Here is a tiny trained network, its code and every weight. The questions are about switching its units off for an input and a class, where a switched-off unit gives its printed mean instead of its output.

import numpy as np


def w(rows, s, z=0):
    codes = np.array(rows[::2]) - 128.0
    scale = np.full(codes.shape[1], s)
    scale[-1] = z or s
    return codes * scale


def norm(h):
    return h / np.sqrt((h * h).mean(-1, keepdims=True) + 1e-5)


def f(y):
    return np.maximum(y, 0)


def log_softmax(a):
    a = a - a.max(-1, keepdims=True)
    return a - np.log(np.exp(a).sum(-1, keepdims=True))


def net(x, mask):
    res = np.array(x, float).reshape(1, 8) / 4 @ E
    u = 0
    for l in range(2):
        y = f(norm(res) @ A[l][:, :-1].T + A[l][:, -1])
        res = res + np.where(mask[u : u + 10], y, B[l][:, -1]) @ B[l][:, :-1]
        u += 10
    return log_softmax(norm(res)[-1] @ U[:, :-1].T + U[:, -1])


A, B = {}, {}
E = w([
[173,253,11,115,50],'x0',
[194,132,48,211,253],'x1',
[133,124,118,126,129],'x2',
[123,129,128,129,128],'x3',
[24,119,37,50,183],'x4',
[133,127,121,127,127],'x5',
[127,127,133,131,131],'x6',
[200,189,173,44,183],'x7',
],0.0053)
A[0] = w([
[123,112,144,79,71,52],'L0N0',
[47,75,160,145,155,86],'L0N1',
[155,212,156,151,254,136],'L0N2',
[136,170,94,112,104,198],'L0N3',
[138,147,196,35,91,143],'L0N4',
[110,198,110,214,239,2],'L0N5',
[104,155,83,212,219,43],'L0N6',
[101,81,139,145,41,103],'L0N7',
[140,146,101,234,195,47],'L0N8',
[175,83,201,165,138,72],'L0N9',
],0.0061,0.0053)
B[0] = w([
[159,57,115,100,87,147],'L0N0',
[172,131,184,160,224,195],'L0N1',
[209,79,144,1,55,238],'L0N2',
[91,71,170,113,232,252],'L0N3',
[231,84,82,78,145,242],'L0N4',
[212,19,9,89,103,158],'L0N5',
[188,57,106,74,58,178],'L0N6',
[230,24,49,70,153,193],'L0N7',
[184,28,95,83,51,174],'L0N8',
[79,179,100,145,237,188],'L0N9',
],0.0053,0.0034)
A[1] = w([
[169,144,171,188,118,5],'L1N0',
[209,87,112,135,114,189],'L1N1',
[201,117,168,139,97,68],'L1N2',
[178,118,78,197,161,68],'L1N3',
[149,218,23,135,76,133],'L1N4',
[77,123,188,72,41,60],'L1N5',
[176,124,159,168,77,77],'L1N6',
[89,81,85,47,189,239],'L1N7',
[54,61,86,251,54,42],'L1N8',
[141,198,107,129,71,95],'L1N9',
],0.011,0.0024)
B[1] = w([
[51,186,56,176,157,145],'L1N0',
[64,115,140,111,84,225],'L1N1',
[75,168,102,134,89,185],'L1N2',
[102,66,94,42,121,169],'L1N3',
[127,59,231,178,166,194],'L1N4',
[189,57,2,139,196,166],'L1N5',
[76,175,33,159,171,160],'L1N6',
[115,188,131,207,66,255],'L1N7',
[224,252,200,35,139,181],'L1N8',
[92,52,167,164,198,154],'L1N9',
],0.0092,0.0089)
U = w([
[185,20,34,74,115,107],'0',
[120,67,250,199,184,133],'1',
[205,226,176,46,112,104],'2',
[110,152,141,133,91,255],'3',
[43,215,62,184,135,42],'4',
],0.011,0.0061)

Each question gives the input, the list of numbers given to net, and the class t.
The units are the neurons (one row each of A and B). Each row of codes is followed by its name. A weight is (code - 128) times the scale printed after its matrix; where a second scale follows, it is the last column's (A, B and U).
mask holds one flag per neuron, layer by layer. A switched-off neuron (its flag False) gives its mean, the last column of its row in B, instead of its output. The means were averaged over made-up inputs and are rounded, as every weight is.
A unit's drop is (log p(t) with every unit on - log p(t) with that unit switched off) / (log p(t) with every unit on - log p(t) with every unit switched off).
The circuit of an input: a set's keep is (log p(t) with only the set's units on - log p(t) with every unit switched off) / (log p(t) with every unit on - log p(t) with every unit switched off). Starting from the 12 units with the biggest drops (on a tie, the unit counted first), units are removed one at a time, each time the one whose removal leaves the highest keep (on an exact tie, the one counted first), for as long as the keep stays at least 0.8.
units of the circuit, in order: the units of the circuit, biggest drop first
most important unit: the unit with the biggest drop
top k neurons: the k neurons with the biggest drops, biggest first
k most important neurons of layer l: the k neurons of layer l with the biggest drops, biggest first
input [-5,4,8,-2,-6,-2,8,8], class 2: units of the circuit, in order => L1N4, L0N2
input [8,-3,-5,-2,8,-2,-6,-7], class 1: 2 most important neurons of layer 1 => L1N4, L1N9
input [-6,-6,2,-5,4,-2,-2,-3], class 0: top 4 neurons => L1N5, L1N4, L0N3, L0N9
input [5,-5,-5,1,-1,-8,-7,-4], class 0: most important unit => L1N5
input [-3,-5,5,-2,3,-6,-2,-3], class 0: top 4 neurons => L1N5, L1N4, L0N9, L0N3
input [8,-7,-8,5,2,-6,1,-7], class 1: 2 most important neurons of layer 1 => L1N4, L1N9
input [-7,-4,-7,3,-3,1,6,-8], class 2: 3 most important neurons of layer 1 => L1N8, L1N4, L1N9
input [8,-6,-3,-1,-1,3,2,-6], class 1: top 3 neurons => L1N4, L1N9, L0N2
input [-4,6,-2,-5,-1,-4,-7,7], class 2: top 3 neurons => L0N2, L1N5, L1N4
input [6,-4,1,3,-6,-5,6,1], class 1: 2 most important neurons of layer 1 => L1N9, L1N4
input [-2,7,-7,-4,-8,-3,7,4], class 4: 2 most important neurons of layer 1 => L1N0, L1N2
input [-5,3,6,6,8,-1,-5,3], class 4: 3 most important neurons of layer 1 => L1N7, L1N4, L1N8
input [0,-5,3,0,-7,6,-4,-4], class 4: 4 most important neurons of layer 1 => L1N6, L1N2, L1N0, L1N3
input [-6,0,-2,3,8,1,8,-5], class 4: units of the circuit, in order => L1N7
input [0,5,-3,1,-7,4,5,2], class 4: units of the circuit, in order => L1N0, L1N2
input [8,3,5,2,-2,-7,3,7], class 1: units of the circuit, in order => L1N4, L1N9
input [-5,8,-3,6,-4,1,-3,-8], class 0: units of the circuit, in order => L1N3, L1N4
input [-7,-7,-3,-4,-5,-1,-3,6], class 0: units of the circuit, in order => L1N5, L1N4
input [8,2,2,-6,-6,3,-1,-1], class 1: 2 most important neurons of layer 1 => L1N4, L1N9
input [-6,-8,1,1,-5,2,-6,0], class 0: units of the circuit, in order => L1N5
input [-3,-1,2,-1,-2,2,5,-4], class 2: top 2 neurons => L1N8, L0N3
